Below is a small trained network, with its code and all its weights. Each question gives an input and a target symbol and asks what happens when units are switched off, that is, made to give their printed mean instead of their output.

import numpy as np


def w(rows, s, z=0):
    codes = np.array(rows[::2]) - 128.0
    scale = np.full(codes.shape[1], s)
    scale[-1] = z or s
    return codes * scale


def norm(h):
    return h / np.sqrt((h * h).mean(-1, keepdims=True) + 1e-5)


def f(y):
    return np.maximum(y, 0)


def softmax(a):
    e = np.exp(a - a.max(-1, keepdims=True))
    return e / e.sum(-1, keepdims=True)


def log_softmax(a):
    a = a - a.max(-1, keepdims=True)
    return a - np.log(np.exp(a).sum(-1, keepdims=True))


def net(x, mask):
    ids = ['ΘΦαβγεημξψ'.index(c) for c in x.split()]
    T = len(ids)
    res = E[ids] + P[:T]
    u = 0
    for l in range(2):
        q, k, v = (norm(res) @ M[l].T for M in (Q, K, V))
        z = softmax(np.where(np.tri(T) > 0, q @ k.T / 3**0.5, -1e9)) @ v
        res = res + np.where(mask[u], z, O[l][:, -1]) @ O[l][:, :-1]
        u += 1
        y = f(norm(res) @ A[l][:, :-1].T + A[l][:, -1])
        res = res + np.where(mask[u : u + 12], y, B[l][:, -1]) @ B[l][:, :-1]
        u += 12
    return log_softmax(norm(res)[-1] @ U[:, :-1].T + U[:, -1])


Q, K, V, O, A, B = {}, {}, {}, {}, {}, {}
E = w([
[121,48,155,76,160,184],'Θ',
[159,148,250,106,81,166],'Φ',
[139,125,71,141,128,178],'α',
[154,87,151,117,79,110],'β',
[150,198,109,130,133,186],'γ',
[112,158,149,113,97,73],'ε',
[182,112,49,91,125,132],'η',
[98,137,58,112,150,64],'μ',
[230,147,125,224,177,160],'ξ',
[154,144,214,92,174,169],'ψ',
],0.025)
P = w([
[115,145,207,72,85,78],'0',
[190,133,189,36,89,37],'1',
[167,148,150,51,126,9],'2',
[165,157,158,71,139,2],'3',
[158,148,158,78,154,17],'4',
[149,157,164,78,154,22],'5',
],0.0059)
Q[0] = w([
[190,120,35,35,119,100],'L0H1',
[8,162,62,207,73,216],'L0H1',
[60,106,213,236,217,101],'L0H1',
],0.011)
K[0] = w([
[151,159,103,156,155,134],'L0H1',
[108,136,105,189,6,86],'L0H1',
[85,73,133,141,106,149],'L0H1',
],0.021)
V[0] = w([
[203,145,112,233,172,79],'L0H1',
[145,252,118,78,114,138],'L0H1',
[183,113,156,178,123,118],'L0H1',
],0.011)
O[0] = w([
[255,173,156,162,97,149,141],'L0H1',
[104,219,172,34,170,198,253],'L0H1',
[194,140,155,119,115,98,108],'L0H1',
],0.0072,0.0053)
A[0] = w([
[125,31,154,144,139,96,247],'L0N1',
[83,179,58,93,113,149,159],'L0N2',
[38,90,166,200,126,144,54],'L0N3',
[157,94,180,127,223,118,91],'L0N4',
[92,153,37,130,131,146,119],'L0N5',
[80,170,175,120,111,19,251],'L0N6',
[108,96,64,89,201,106,174],'L0N7',
[175,81,122,148,6,108,50],'L0N8',
[132,203,175,132,29,105,122],'L0N9',
[138,168,116,149,169,197,116],'L0N10',
[107,129,58,171,105,164,53],'L0N11',
[208,142,138,204,106,156,107],'L0N12',
],0.014,0.0031)
B[0] = w([
[5,158,59,169,181,144,157],'L0N1',
[97,119,93,131,93,20,205],'L0N2',
[185,103,38,89,104,152,132],'L0N3',
[120,176,237,96,184,177,149],'L0N4',
[130,106,155,168,93,90,186],'L0N5',
[176,168,172,179,154,15,250],'L0N6',
[126,74,133,148,179,73,209],'L0N7',
[118,173,173,223,70,99,163],'L0N8',
[62,165,155,191,188,184,182],'L0N9',
[87,176,97,108,95,52,155],'L0N10',
[114,173,164,145,68,176,137],'L0N11',
[180,117,82,132,210,65,152],'L0N12',
],0.018,0.014)
Q[1] = w([
[121,117,86,150,170,162],'L1H1',
[165,1,142,131,106,142],'L1H1',
[117,156,138,124,201,84],'L1H1',
],0.027)
K[1] = w([
[159,146,169,213,143,81],'L1H1',
[185,47,230,104,5,36],'L1H1',
[130,152,54,127,236,97],'L1H1',
],0.017)
V[1] = w([
[44,95,146,138,148,174],'L1H1',
[116,2,243,174,132,78],'L1H1',
[64,221,152,113,62,141],'L1H1',
],0.021)
O[1] = w([
[84,49,170,119,119,244,66],'L1H1',
[151,41,252,224,65,149,248],'L1H1',
[42,200,90,63,74,89,157],'L1H1',
],0.016,0.011)
A[1] = w([
[161,115,116,190,136,124,252],'L1N1',
[216,201,104,100,167,132,82],'L1N2',
[129,140,107,115,99,106,40],'L1N3',
[148,138,92,249,129,175,70],'L1N4',
[96,176,133,144,52,153,74],'L1N5',
[132,223,148,156,117,116,94],'L1N6',
[195,98,75,108,210,188,159],'L1N7',
[101,28,84,60,159,210,35],'L1N8',
[150,53,132,84,205,54,95],'L1N9',
[91,3,174,152,97,164,233],'L1N10',
[159,172,156,8,117,122,86],'L1N11',
[120,119,76,125,8,105,57],'L1N12',
],0.02,0.0028)
B[1] = w([
[80,142,105,74,93,164,248],'L1N1',
[167,151,60,208,175,126,186],'L1N2',
[127,115,115,93,121,124,146],'L1N3',
[17,89,89,105,128,123,193],'L1N4',
[110,53,121,164,157,157,192],'L1N5',
[194,117,80,98,95,202,249],'L1N6',
[87,141,152,224,36,148,151],'L1N7',
[221,143,178,152,27,28,137],'L1N8',
[79,87,117,115,172,240,246],'L1N9',
[174,194,69,60,202,133,229],'L1N10',
[60,69,126,116,65,52,166],'L1N11',
[251,138,120,119,86,200,169],'L1N12',
],0.026,0.011)
U = w([
[136,122,132,104,133,121,56],'Θ',
[173,165,238,109,156,191,254],'Φ',
[223,50,94,131,10,130,176],'α',
[36,107,119,212,42,170,40],'β',
[82,197,79,53,93,41,151],'γ',
[146,254,213,165,97,64,150],'ε',
[149,31,85,44,164,183,104],'η',
[142,32,150,162,157,29,202],'μ',
[207,186,56,228,166,134,57],'ξ',
[87,82,234,19,42,106,104],'ψ',
],0.0097,0.0032)

Each question gives the input, a string of symbols that net reads in full, and the target symbol t.
The units are the heads (3 rows each of Q, K, V and O) and the neurons (one row each of A and B). Each row of codes is followed by its name. A weight is (code - 128) times the scale printed after its matrix; where a second scale follows, it is the last column's (O, A, B and U).
mask holds one flag per unit, layer by layer, with each layer's heads first. A switched-off unit (its flag False) gives its mean, the last column of its rows in O or B, instead of its output. The means were averaged over made-up inputs and are rounded, as every weight is.
A unit's drop is (log p(t) with every unit on - log p(t) with that unit switched off) / (log p(t) with every unit on - log p(t) with every unit switched off).
The circuit of an input: a set's keep is (log p(t) with only the set's units on - log p(t) with every unit switched off) / (log p(t) with every unit on - log p(t) with every unit switched off). Starting from the 12 units with the biggest drops (on a tie, the unit counted first), units are removed one at a time, each time the one whose removal leaves the highest keep (on an exact tie, the one counted first), for as long as the keep stays at least 0.8.
units of the circuit, in order: the units of the circuit, biggest drop first
top k neurons: the k neurons with the biggest drops, biggest first
top k neurons in layer l: the k neurons of layer l with the biggest drops, biggest first
drop when u is switched off: that unit's drop, to one decimal
input μ ψ ξ μ μ β, target ξ: units of the circuit, in order	(L1H1; L0N7; L0N12)
input β α μ ψ α Θ, target Φ: units of the circuit, in order	(L0N4)
input α μ μ γ η, target γ: units of the circuit, in order	(L0H1; L1H1)
input μ μ γ α, target γ: units of the circuit, in order	(L1H1; L0H1)
input ξ α μ γ ε ψ, target γ: units of the circuit, in order	(L0H1; L1H1)
input Θ γ μ ξ β μ, target β: top 3 neurons	(L0N6; L1N7; L0N3)
input α μ μ μ μ α, target α: top 2 neurons	(L1N12; L0N6)
input β ψ μ α γ β, target γ: top 2 neurons	(L0N6; L0N8)
input β ξ μ ε μ β, target ξ: top 3 neurons in layer 0	(L0N12; L0N8; L0N7)
input μ γ ε ξ Φ ε, target ξ: top 4 neurons	(L0N12; L0N2; L0N10; L1N2)
input α β β ξ ε Φ, target ξ: top 2 neurons	(L0N8; L0N7)
input Θ β μ Φ, target η: top 2 neurons in layer 1	(L1N10; L1N4)
input β μ μ μ η γ, target γ: top 2 neurons	(L0N8; L0N6)
input Θ μ β, target η: top 2 neurons	(L1N10; L0N7)
input γ Θ ψ, target Φ: top 2 neurons	(L0N1; L0N4)
input μ β β Θ, target γ: top 2 neurons in layer 1	(L1N10; L1N8)
input β Φ μ β ψ α, target α: top neuron in layer 1	(L1N12)
input μ μ ε Θ β μ, target η: top 2 neurons	(L0N1; L1N10)
input α β η ψ ε, target ε: top 3 neurons	(L0N6; L1N9; L0N7)
input β ξ ψ μ μ μ, target ξ: top neuron	(L0N8)
input ξ μ μ Φ, target ξ: top 2 neurons in layer 0	(L0N12; L0N7)
input α Θ μ μ α, target η: top 3 neurons in layer 0	(L0N7; L0N10; L0N5)
input α α ψ Φ μ ε, target ε: top 2 neurons	(L0N6; L0N7)
input μ Θ ε, target η: top 2 neurons in layer 0	(L0N1; L0N3)
input ξ ξ β ψ β γ, target γ: drop when L1H1 is switched off	1.2
input μ η α μ, target μ: drop when L0N7 is switched off	0.1
input α μ β ε γ ψ, target γ: drop when L0N8 is switched off	0.7
input α γ η, target γ: drop when L0H1 is switched off	2.0
input μ β Θ α ψ, target Φ: top neuron	(L0N4)
input μ β μ β ε η, target η: top 2 neurons in layer 0	(L0N6; L0N7)
